Below is a small trained network, with its code and all its weights. Each question gives an input and a class and asks what happens when units are switched off, that is, made to give their printed mean instead of their output.

import numpy as np


def w(rows, s, z=0):
    codes = np.array(rows[::2]) - 128.0
    scale = np.full(codes.shape[1], s)
    scale[-1] = z or s
    return codes * scale


def norm(h):
    return h / np.sqrt((h * h).mean(-1, keepdims=True) + 1e-5)


def f(y):
    return y / 2 * (1 + np.tanh(0.7978845608 * (y + 0.044715 * y**3)))


def log_softmax(a):
    a = a - a.max(-1, keepdims=True)
    return a - np.log(np.exp(a).sum(-1, keepdims=True))


def net(x, mask):
    res = np.array(x, float).reshape(1, 3) / 4 @ E
    u = 0
    for l in range(2):
        y = f(norm(res) @ A[l][:, :-1].T + A[l][:, -1])
        res = res + np.where(mask[u : u + 15], y, B[l][:, -1]) @ B[l][:, :-1]
        u += 15
    return log_softmax(norm(res)[-1] @ U[:, :-1].T + U[:, -1])


A, B = {}, {}
E = w([
[205,168,214,99,46,183,137,176],'x0',
[138,37,132,224,93,254,101,151],'x1',
[227,108,103,67,171,144,70,110],'x2',
],0.0077)
A[0] = w([
[102,55,33,217,208,151,144,77,74],'0.n1',
[177,133,122,190,231,36,143,100,72],'0.n2',
[132,90,119,171,210,142,161,140,71],'0.n3',
[168,222,163,73,116,77,203,128,82],'0.n4',
[165,182,100,86,135,117,201,130,34],'0.n5',
[157,212,74,82,217,120,125,116,33],'0.n6',
[245,101,52,152,198,180,92,136,3],'0.n7',
[144,152,53,136,241,116,2,93,25],'0.n8',
[132,161,114,26,159,153,85,145,55],'0.n9',
[240,140,73,85,130,64,52,159,92],'0.n10',
[31,89,33,62,204,89,159,24,165],'0.n11',
[88,219,127,75,208,60,143,42,121],'0.n12',
[69,149,49,132,128,49,115,149,83],'0.n13',
[72,215,117,91,128,75,187,115,70],'0.n14',
[99,169,155,108,55,137,144,151,60],'0.n15',
],0.0076,0.0043)
B[0] = w([
[111,120,150,95,112,2,94,59,204],'0.n1',
[157,91,124,125,120,185,175,187,166],'0.n2',
[106,137,187,78,145,104,119,81,138],'0.n3',
[100,72,179,179,195,39,144,27,193],'0.n4',
[170,42,136,147,117,130,158,83,141],'0.n5',
[221,87,122,162,86,114,160,128,166],'0.n6',
[85,135,170,65,212,126,134,205,164],'0.n7',
[179,4,158,119,204,105,177,161,181],'0.n8',
[156,180,91,160,110,142,149,64,148],'0.n9',
[185,189,87,143,59,141,96,41,182],'0.n10',
[127,128,60,219,66,244,96,187,254],'0.n11',
[128,162,78,120,98,190,125,187,232],'0.n12',
[108,186,176,114,130,154,71,165,178],'0.n13',
[81,77,207,103,160,168,157,187,191],'0.n14',
[114,91,100,141,181,93,159,202,145],'0.n15',
],0.0069,0.0093)
A[1] = w([
[102,22,189,68,243,70,196,133,49],'1.n1',
[41,160,156,167,69,118,115,206,165],'1.n2',
[209,175,67,86,133,187,101,169,23],'1.n3',
[152,172,136,86,97,73,98,16,89],'1.n4',
[190,133,107,89,131,193,55,130,124],'1.n5',
[41,217,206,167,107,77,182,99,87],'1.n6',
[101,162,235,72,129,185,85,132,64],'1.n7',
[121,237,34,119,103,117,87,144,119],'1.n8',
[101,148,153,149,8,180,164,142,141],'1.n9',
[80,199,189,74,163,210,72,135,55],'1.n10',
[51,173,144,157,96,167,141,171,79],'1.n11',
[202,43,104,86,228,82,60,36,119],'1.n12',
[107,89,53,180,180,169,58,166,47],'1.n13',
[134,154,146,145,52,155,194,109,94],'1.n14',
[2,132,143,170,77,45,94,62,2],'1.n15',
],0.0088,0.0036)
B[1] = w([
[81,84,191,130,174,100,87,140,206],'1.n1',
[101,201,138,121,72,141,147,115,253],'1.n2',
[148,63,108,165,132,148,100,110,193],'1.n3',
[99,209,152,90,90,160,147,90,159],'1.n4',
[149,88,115,152,177,78,166,105,200],'1.n5',
[179,19,105,144,195,131,79,135,200],'1.n6',
[153,109,58,137,146,140,117,144,148],'1.n7',
[105,77,142,89,129,126,159,179,153],'1.n8',
[82,143,98,115,138,93,111,141,218],'1.n9',
[147,109,57,129,97,151,180,145,143],'1.n10',
[113,156,141,87,109,133,107,147,204],'1.n11',
[47,184,145,102,112,135,159,168,220],'1.n12',
[152,161,171,92,140,97,157,92,209],'1.n13',
[97,146,153,85,192,110,155,142,156],'1.n14',
[253,107,93,176,89,101,83,70,197],'1.n15',
],0.011,0.0076)
U = w([
[52,225,110,115,57,160,133,224,184],'0',
[80,81,201,94,202,64,104,147,252],'1',
[205,63,61,121,159,165,158,167,164],'2',
[156,252,160,56,120,120,181,60,10],'3',
[154,146,123,162,51,69,54,64,8],'4',
],0.02,0.0021)

Each question gives the input, the list of numbers given to net, and the class t.
The units are the neurons (one row each of A and B). Each row of codes is followed by its name. A weight is (code - 128) times the scale printed after its matrix; where a second scale follows, it is the last column's (A, B and U).
mask holds one flag per neuron, layer by layer. A switched-off neuron (its flag False) gives its mean, the last column of its row in B, instead of its output. The means were averaged over made-up inputs and are rounded, as every weight is.
A unit's drop is (log p(t) with every unit on - log p(t) with that unit switched off) / (log p(t) with every unit on - log p(t) with every unit switched off).
The circuit of an input: a set's keep is (log p(t) with only the set's units on - log p(t) with every unit switched off) / (log p(t) with every unit on - log p(t) with every unit switched off). Starting from the 12 units with the biggest drops (on a tie, the unit counted first), units are removed one at a time, each time the one whose removal leaves the highest keep (on an exact tie, the one counted first), for as long as the keep stays at least 0.8.
units of the circuit, in order: the units of the circuit, biggest drop first
top k neurons: the k neurons with the biggest drops, biggest first
k most important neurons of layer l: the k neurons of layer l with the biggest drops, biggest first
drop of u: that unit's drop, to one decimal
input [5,0,5], class 3: top 4 neurons	[0.n11 0.n12 1.n4 0.n10]
input [-7,8,0], class 4: units of the circuit, in order	[0.n1 1.n15]
input [0,8,-8], class 4: top 4 neurons	[0.n11 0.n12 1.n15 0.n2]
input [0,6,0], class 4: units of the circuit, in order	[0.n8 0.n11 0.n14]
input [3,-1,8], class 3: units of the circuit, in order	[0.n11 0.n10]
input [7,0,2], class 3: top 3 neurons	[0.n11 0.n12 0.n14]
input [1,-3,1], class 3: top neuron	[0.n4]
input [5,8,0], class 0: 2 most important neurons of layer 0	[0.n8 0.n10]
input [6,0,4], class 3: top 3 neurons	[0.n11 0.n12 1.n4]
input [8,0,5], class 3: 2 most important neurons of layer 1	[1.n4 1.n6]
input [-7,1,-1], class 4: top 2 neurons	[0.n1 0.n11]
input [4,-1,0], class 1: top 3 neurons	[0.n11 0.n15 0.n4]
input [-4,-4,1], class 2: 2 most important neurons of layer 0	[0.n8 0.n6]
input [-8,-1,-4], class 0: units of the circuit, in order	[0.n11]
input [-5,5,0], class 4: top 3 neurons	[0.n1 1.n15 0.n14]
input [-4,-7,1], class 2: 2 most important neurons of layer 1	[1.n12 1.n3]
input [-5,-2,0], class 0: top 2 neurons	[0.n11 0.n13]
input [7,0,-8], class 1: top 2 neurons	[0.n11 0.n12]
input [8,-1,1], class 3: drop of 1.n4	0.4
input [-8,8,-1], class 4: drop of 1.n15	0.3
